Both labels of each row:
[ 0.52  1.83 -0.01 -1.72 -0.57  0.06 -0.24 -0.97  0.92 -0.80  0.97 -1.62
  0.75  0.31  0.50  0.51  0.41 -0.93 -0.19  0.84 -0.07 -0.71 -0.52 -0.86
  0.50 -1.41  2.60  0.74 -0.51  2.48  0.96  0.63  0.80 -0.66 -0.88  0.52
  0.73  0.19  0.84  0.89  0.56  1.61  0.28  0.82 -0.13 -0.69 -1.22 -1.09
  2.21 -0.89 -0.21 -1.87  1.92 -1.04  1.96 -0.58  0.38  1.65 -2.30] : J + RG
[-0.64  0.35 -4.27  0.37 -1.13  0.73 -0.72  0.16  0.35  0.37  0.36 -0.09
 -0.56  0.69  0.91 -0.29 -1.28 -1.15 -2.43  0.59  1.38 -1.55  1.09  0.49
  0.64  0.23  8.59 -1.36  0.14  0.15 -0.93 -0.21 -0.64 -0.04 -0.86  0.19
 -0.31 -0.29  0.38  0.48  0.29 -0.50  1.03  0.87  0.25 -1.01 -0.72 -0.41
 -1.10  1.91 -1.01 -0.65 -0.13  1.64  2.13 -0.87 -0.10  0.19 -1.06] : J + ZN
[-0.83 -3.18  1.10  0.30 -0.96 -0.79 -1.13 -0.01  1.00  0.12 -0.55 -0.78
 -1.56 -0.18  0.52  1.18  2.02  0.51  2.47 -2.63  0.84  1.86  1.79 -0.07
 -0.31  3.07 -0.68 -0.11  0.67 -4.54 -2.72 -1.63 -0.03  0.39 -1.84  2.21
  0.38  0.04 -0.77 -2.03  0.46 -0.59 -1.83 -0.51  1.42 -1.56 -0.73 -2.65
 -2.34  1.28  0.10  0.30  0.12  1.08  0.37  1.65  0.93 -1.01  2.67] : M + TC
[-0.20  0.25 -0.07 -0.30 -0.41 -0.46 -0.45  2.05 -0.80 -0.25  0.76 -0.46
  0.63  0.41  0.46  0.51  0.23 -1.13  0.08 -1.08 -1.85 -0.50  1.41 -0.31
 -0.15  0.58  1.06  1.95  0.51  0.40  1.11 -0.07 -0.14 -0.03 -1.10  0.97
 -0.22 -0.69 -1.49 -0.23 -0.08  0.65 -0.43  0.35 -0.05 -0.24 -0.50 -0.89
  1.33  2.68 -0.21 -0.11  0.28  0.00  0.73 -0.44 -0.17 -1.03 -0.39] : G + Hd
[-0.15 -1.26  1.69 -1.64  1.46 -1.56 -1.57 -1.05  2.14  0.20 -0.31 -3.23
  0.25 -1.73  0.51  2.86  1.81  4.31 -0.63  1.39 -0.03  0.86 -4.37  1.44
  1.74 -2.79  4.00  0.77  0.53  0.44  3.70  0.62  0.69  1.19 -0.48  0.89
 -0.32 -1.39 -1.33  0.76 -0.70  3.36  0.83 -0.31  0.73 -0.90 -0.95 -0.47
  0.49 -2.72  0.61 -1.27 -0.54 -0.74  2.89  0.38  2.37  6.65 -1.05] : J + TC
[-1.33 -0.01  1.46  1.26  1.24 -1.70 -1.01 -0.30  0.05 -0.59  0.71  0.09
 -0.77 -1.41  0.88  1.08  1.48  0.50  0.69 -0.27  0.38 -0.27 -0.09 -0.88
 -0.25 -1.51  0.58  0.96  0.35  0.52  0.68 -0.42 -1.35  0.92  0.05  0.77
  0.07 -1.08 -0.60  0.29  0.44  0.16 -0.15  0.96  1.69 -1.15 -1.73  0.18
 -0.73  0.98 -2.24 -0.36  0.36 -0.51  1.35  0.16  0.25  2.54 -1.21] : A + TC
[-0.19  0.34  0.75 -0.09 -1.10  0.95 -1.01  2.61 -0.48  1.99 -0.09  0.59
 -0.11 -1.00  1.40 -0.41 -1.32 -0.94 -1.04 -0.92  0.10  1.38  0.28  0.86
  0.36  0.71  0.73  1.42  0.30  1.10  1.12  0.67 -0.92 -2.54 -0.26 -1.85
  2.32 -2.49 -1.05  1.51 -0.53  0.86 -1.34  1.17  2.88  0.63  0.53  0.66
  0.62  1.83  1.50 -1.80 -0.15  0.32  0.02 -2.12 -1.02  0.58 -1.30] : G + ZN
[-2.11 -0.59 -0.36 -0.37 -0.18 -2.54  1.61  0.78  0.82  0.82  0.72 -0.38
 -0.15 -0.97 -0.07 -0.43  1.66  0.10  0.47 -0.48  0.34  0.19  2.47 -1.29
 -1.86 -0.39  0.81  1.11  0.21 -1.19 -0.84 -0.36  0.36 -0.94 -1.12  0.65
  0.50 -0.17 -1.59 -0.49  0.68 -0.70 -0.87  0.81  1.18 -0.12 -2.22  0.76
 -0.03  2.88  0.36  0.64 -0.94 -0.05  0.30  0.42  0.60 -0.92 -0.39] : M + Hd
[-0.89  0.26  0.53 -1.46 -0.19 -0.10  1.40 -1.21  0.11  0.41  0.87  0.29
 -0.32 -0.16  0.45 -1.56  2.17 -0.35  0.24 -0.54 -0.84 -0.87  1.75 -2.13
 -2.62  0.18 -1.91  1.88 -0.81  0.03 -0.94 -0.30  1.38 -0.82 -0.33  1.58
  1.55  2.17 -0.17 -0.49  1.07 -2.20 -2.26  1.91 -0.24  1.22 -2.28  1.15
  0.46  0.62  0.44  0.04  0.15 -1.22 -1.27  1.57  0.72  0.13  0.49] : M + RG
[ 0.07  3.16 -0.42  0.32 -1.23  0.56  1.39 -0.26  0.38 -1.72  0.80 -1.25
  1.21  0.13  0.77  0.47 -0.43 -0.28 -2.36  0.69 -1.42 -0.78  0.35 -1.19
 -0.57 -1.50  2.12  0.84  0.04  0.85  1.95  0.14  1.24 -1.60 -0.88  0.40
 -1.76 -0.71 -0.71  0.28 -0.10  1.41 -0.79  3.20 -1.43 -0.29  0.54 -0.30
  2.80  0.88 -0.62  0.33 -0.43 -0.47  0.99 -1.69 -1.24 -0.36 -0.19] : G + Rl
[ 0.56  1.40 -1.34 -0.05  0.49 -0.41  0.16 -2.16  0.36 -1.17 -0.05  0.44
  1.77  0.58  0.12 -2.13 -0.29 -1.47 -1.55  0.57  1.67 -1.81  0.41  1.72
  1.22 -1.73  0.74  0.83 -1.18  1.66 -1.34 -1.22  0.69 -0.03 -1.07  0.92
 -0.39  0.88 -0.19 -0.88  0.92 -0.64  0.34  0.50  0.08 -2.34 -2.49  0.70
  1.31  1.15 -0.39  0.20  1.12 -1.11  1.71  0.38  0.26 -0.48  0.30] : J + Hd
[ 0.69  1.16  0.84 -0.41 -2.35 -0.15 -1.62  0.83  0.33 -0.42  0.50 -0.94
  1.01 -0.22  0.68  0.49 -0.93 -1.79 -0.36  0.30  1.22  0.08  0.41 -0.72
  0.20 -0.04  2.40 -0.33 -5.06  0.07  1.05  0.51 -0.51  0.34 -0.25 -0.42
 -0.91 -1.91 -1.65  0.77 -0.14  0.77  0.64  1.47  1.15 -0.92 -0.97 -1.04
  0.42  2.69 -1.52 -2.41 -0.46  0.33  1.04 -1.84  0.40 -0.01  0.51] : G + ZN
[-2.16 -1.19  4.08  0.31  2.50 -2.26 -0.30 -0.55  1.05  0.17 -0.29 -0.29
 -0.72 -2.79 -0.38  2.86  3.29  2.45  1.06  3.64 -1.32  2.26 -2.68 -0.03
 -2.76 -3.57  2.29  2.24 -2.16 -0.63  3.81  0.72  0.74  1.64 -1.84  0.99
 -1.45 -1.10 -1.37  0.25  0.36 -0.38 -0.65 -1.69  2.07 -0.17 -0.36  0.19
 -0.89 -4.40 -1.75  0.87 -2.03 -1.63  1.32  2.15 -0.06  4.93 -1.84] : A + TC
[-0.03  0.86  0.62  1.10  1.09 -0.49 -2.08  0.79  0.34 -0.29  0.87  0.73
  0.91 -0.76  0.60  1.17  1.97  0.22  1.06  0.59  1.92 -0.03 -0.03 -0.50
 -0.75 -0.44  2.31 -0.18 -0.05  0.47  0.79 -0.17 -0.18  1.30  0.16  1.11
  0.17 -2.41 -1.95  0.23  1.29  0.51  0.24  2.11  1.95 -0.53 -2.82  0.60
 -0.84 -0.45 -0.39 -1.97  0.30 -1.31  0.21 -0.80  0.32  2.92 -2.50] : A + ZN
[-0.45  3.01 -0.76  1.89  1.11 -0.65  2.51 -1.32 -1.45 -1.74 -0.05  2.75
 -0.40  0.48 -0.68 -0.16  0.81  2.36 -0.72 -0.03 -1.64 -1.32  2.27 -2.87
 -3.34 -0.68 -1.16  1.28 -0.86  1.52 -0.66 -2.86  0.19 -0.25  0.06  1.30
 -1.95  0.93 -0.60 -1.87  1.13 -2.08 -3.15  0.11 -1.26 -0.20 -0.81  3.15
 -1.16  0.29 -1.48  3.24 -0.17 -2.37 -2.01  0.70 -1.50 -2.17  0.61] : M + Rl
[-1.75  0.41  0.15  0.58  2.34  0.63 -2.58 -1.88  0.14 -1.03 -2.13  0.27
  1.13  0.91 -2.23  1.60  1.04 -0.35  4.58  0.90  2.10  0.02 -1.95 -0.18
 -0.37 -0.30  0.70  0.62 -0.17 -4.40 -0.33 -1.57  0.48  2.53  0.43  0.39
  2.14 -0.91 -0.27 -1.02  0.49  0.97 -0.75  1.00 -0.14 -0.09  1.47 -0.44
 -1.84 -0.59  1.14 -0.69 -0.23  0.78 -0.94 -0.54  1.19  0.64  0.26] : J + TC
[-0.86 -1.01  0.01  0.28  0.40 -2.32 -1.18  0.39 -0.03 -1.08 -1.70 -3.12
 -0.22 -0.53 -3.13  2.88 -1.36 -0.70  1.37 -0.51  1.24  1.56 -1.04 -0.44
  0.92  0.23  2.09 -0.44  0.53 -2.55 -0.66 -0.84 -0.22  0.78 -1.42  1.54
 -2.59  0.21  0.51 -0.95 -1.06  0.93  0.41 -2.95 -0.71 -1.24 -0.96 -3.07
 -0.84  1.19  0.90  0.15  0.47  1.98  2.20  0.72  1.05 -1.61  1.77] : G + TC
[ 0.10  0.00  0.07 -1.16 -1.57 -0.30  0.27 -0.19 -0.74 -2.52  0.89 -2.28
  2.93 -0.60  0.57  1.18  1.78 -1.50 -2.55  0.84  0.26 -0.42 -0.11 -0.73
  1.73 -0.92  2.45  2.57  0.60  1.91  1.54 -0.24  1.67 -1.12 -2.40 -0.13
  0.34  1.12 -1.75  0.22 -0.55  1.60 -0.51  0.78 -0.36 -0.40  0.57  0.69
  1.65 -0.55  0.02  1.78 -0.81 -1.36  1.61 -0.02 -0.73  1.00 -0.02] : A + RG
[ 0.54  1.58 -0.09  0.53 -1.16  0.04 -0.43  0.01  0.14 -0.69  0.52  1.15
  0.78  2.26  1.45  0.50 -1.89  0.05 -1.07  0.82  1.26 -0.52  0.25  0.25
  0.07  0.26  1.68 -1.08 -0.31  1.28  0.81 -0.38 -0.67 -0.85  0.31 -0.42
  0.01 -2.18 -2.28  0.02 -0.90  0.40  1.33  0.50 -0.35 -1.21  0.23 -1.59
  1.51  1.41 -1.35 -0.55  0.99  0.20  1.30 -2.11 -1.07  0.57 -0.19] : G + ZN
[-1.32 -4.07  1.06 -1.90  2.11 -0.14 -3.96  0.29  0.71 -0.16 -0.02 -1.68
 -0.14 -2.34 -2.00  2.43 -0.03 -1.52  1.70  0.31  1.40  2.04 -0.94  1.98
  3.52  0.30  2.77 -0.67  0.86 -1.74  2.40  0.71 -0.10  1.56  1.02  0.71
  1.63 -2.07 -2.82  0.44  0.04  1.36  1.99  0.39  2.66  0.55 -1.07 -0.74
 -1.31  0.82  2.09 -1.21 -0.26  1.77  1.05  1.61  1.17  1.25  0.45] : J + TC
[-0.63  2.66  0.56  1.00  0.02 -2.05 -0.40  0.25  0.10 -0.63  1.07 -0.43
  1.11 -0.33  0.07  0.19  0.09 -0.37 -1.87  0.48 -0.27  0.69 -0.10 -2.76
 -0.53  1.12  2.42  1.25 -1.16  0.12  0.96  0.07  0.25 -1.07 -0.45 -0.18
 -2.29 -1.00 -0.40 -0.97 -0.20  0.84 -0.44  0.04 -1.66 -0.55 -0.18 -0.56
  0.90  1.44 -1.17 -2.73 -0.63 -1.17  0.41 -1.82 -0.80 -0.13  0.60] : J + Rl
[-0.64 -0.29 -0.62  0.31 -0.31  0.42 -1.13  0.00  0.06 -0.82 -0.42  0.64
  1.13  0.59 -1.14  0.20  0.29 -1.20  0.02  1.33  1.50  0.06  1.92 -0.68
  1.39  1.24 -0.26  0.54  0.09  0.95  0.29 -0.34 -0.39 -0.83  0.22 -0.21
  1.16 -0.04 -3.00  1.14  0.50  0.64 -0.35  1.63  1.12  0.46 -1.28  0.19
 -0.25  1.53  0.07  0.23  0.88 -0.56  0.28  1.03 -1.26 -1.63 -0.71] : A + Hd
[-0.42  0.22  1.46  0.38  0.81 -1.37  1.17  1.92  0.17  0.84  0.42  2.35
 -1.56 -0.64  0.89  0.62  0.26  0.15  0.89 -0.54  4.03 -0.04  2.32 -0.73
 -3.17 -0.51  0.62 -0.51 -1.96  0.38 -0.53 -1.66 -0.76 -0.08  0.82  0.95
 -0.70  0.03 -1.16  4.67  1.16 -1.77  0.54  0.69  0.99 -0.32 -2.09 -0.58
  0.07  1.26 -2.53  1.47 -0.31 -1.49 -0.21  0.53  0.10 -0.45 -0.34] : M + ZN
[-0.16  0.18  0.20 -1.94  1.15 -0.34 -0.43 -2.94 -0.30 -2.07  0.56 -1.55
  1.46  0.01 -1.77  0.53  1.47 -2.31  0.14  0.36  0.61  0.49  0.44 -1.19
  1.31 -2.03  0.96  1.02  0.27  2.31  1.29 -0.18  1.41 -0.90 -1.20  1.05
  0.64  1.18 -2.76  1.87  1.31  0.52 -0.46  1.20  0.08  0.85 -0.39  0.46
  0.26  1.15  1.74 -0.32 -0.87 -1.51  0.93  0.59 -0.05 -6.25  0.28] : A + RG
[-0.21  0.25  0.67  0.09  0.25  1.34 -0.52 -1.81  0.96  0.87 -0.29  2.27
  1.14  0.57  0.97  0.73  1.60 -0.88 -0.64  1.92  1.20 -0.75  0.38  0.98
  0.58 -0.88 -0.04  0.37 -0.72 -2.06  0.87  0.01 -0.10  0.52  1.56 -1.60
  2.64 -0.27 -1.63  1.16  0.40 -0.16  0.30  2.61  3.49  0.31  0.06  1.87
 -0.78 -3.18 -0.85 -1.27  0.73 -2.06  1.14  0.29  0.30  4.03 -3.33] : A + ZN
[ 0.46  1.03 -0.13  1.60 -0.42  0.41 -1.49  0.67 -0.38 -0.46  0.18  0.41
  0.17  0.50  2.05  0.65 -0.59 -0.30  0.11  0.92  1.06  0.82  1.18  0.52
 -0.04  0.24  0.53  0.35 -0.58  0.59  0.58  0.89 -0.46  0.11 -0.99 -0.08
 -0.49 -2.65  0.11  0.57 -0.56  1.13 -0.15  0.66  0.30 -1.81  1.02 -0.41
  1.51  0.15 -1.22 -1.23  1.06  1.10  0.57 -2.09 -0.57 -0.16 -0.10] : G + ZN
[ 0.34  0.39 -0.99 -1.72 -1.38  0.35  1.75 -0.36 -0.34 -0.55 -0.95 -0.94
  0.92  0.48 -0.47 -0.88  1.88 -0.63 -0.85 -1.14 -0.77 -0.15  1.61 -1.74
 -0.11 -0.33 -1.13  1.61 -0.65 -0.14 -1.25 -0.02  1.02 -0.73 -2.15  0.40
  0.17  1.75  0.06 -1.26  1.69 -1.15  1.31  0.91 -0.71  0.91 -0.87  0.89
  0.33 -0.72 -0.22  0.66 -0.12 -1.42 -0.35  0.95 -0.58 -0.29  1.15] : M + RG
[-0.24  0.63  0.53 -0.35 -0.35 -0.48 -0.34 -0.11  0.69 -0.72  1.64 -1.97
  0.30 -0.52  1.47  1.12  0.05 -0.84 -0.81  0.20 -0.51  0.29  0.34 -1.69
  1.08 -0.14  2.53  0.65 -0.92  1.80  1.86  0.20 -0.99 -1.64 -1.58  1.63
 -1.86 -0.48 -1.45 -3.04 -0.04  2.09  0.48 -0.62 -1.36 -0.93  0.47 -1.67
  1.06  2.46 -0.18 -0.57 -1.35  0.09  0.86 -2.59 -1.08 -0.34  1.34] : G + Hd
[ 0.31  0.65  0.36 -0.47  0.16  0.44 -1.33 -0.40  0.21  0.22  0.99  0.48
  0.34 -0.12  1.20  1.01  0.25 -1.41  0.45  0.51  1.74 -0.17  0.32  0.43
  1.46 -0.03  0.71  0.09 -1.28  1.01  3.11  0.27 -0.46 -0.86  0.52 -0.89
  1.80 -1.63 -2.39  0.82  0.93 -0.95  0.72  1.79  1.76 -0.70 -2.59 -0.07
  0.11  0.69 -0.59 -1.24  1.33 -1.25  2.23 -0.61 -0.05  2.61 -1.64] : J + ZN
[-0.62  1.75 -0.85 -0.19 -0.24 -1.14 -2.03 -0.62  0.54  0.88 -0.21 -0.80
  0.54  0.53  0.80 -0.40 -0.81 -1.11  1.06 -0.24  1.61 -1.80  0.36 -0.44
  0.07 -0.20  1.68 -0.64 -0.50  1.01 -0.75  0.74 -0.28  0.62 -1.21  1.59
 -0.71 -1.01  1.43  0.17  0.10  0.43  0.70  1.35  0.44 -2.02 -1.66 -0.30
  0.29  2.39  0.01 -2.94 -1.27  1.47  1.16 -1.96  2.78  0.72  1.65] : J + Hd
[-0.22 -0.70 -1.22 -6.74 -2.35  0.14  0.26  1.24 -0.63 -1.54  1.16 -3.27
  1.34  0.85 -0.87 -0.99 -0.87 -4.73 -1.97 -0.61 -0.16  0.22 -0.50  1.69
  2.40  0.92  1.03 -0.45  1.70  2.14  1.24  0.51  1.29 -1.30 -1.78  0.80
 -0.24  2.13 -0.60 -0.09 -1.23  1.53  0.07 -0.79 -1.92  0.94  0.82  0.06
  2.06  1.61  2.14 -0.11  0.00  0.39  1.48  0.01  0.53 -2.94  2.11] : G + RG
[ 0.04  1.13 -0.87  0.49  0.49 -0.28  0.52 -0.02 -0.52 -1.14  0.34  0.75
  1.19  0.20 -0.31 -0.99  0.69 -0.09 -1.27  0.16 -0.19 -1.64 -0.40 -1.20
 -0.52 -2.59 -1.35  0.85 -0.57  1.17 -0.92 -0.56  1.17 -0.25  0.01  0.77
 -0.65  0.92  0.32 -1.01  0.41 -0.55 -0.97  0.90  0.27 -0.78 -1.25  2.22
  0.62 -0.58 -0.12 -0.42 -2.79 -0.94  0.21  0.28 -0.23  1.17 -0.78] : A + Rl
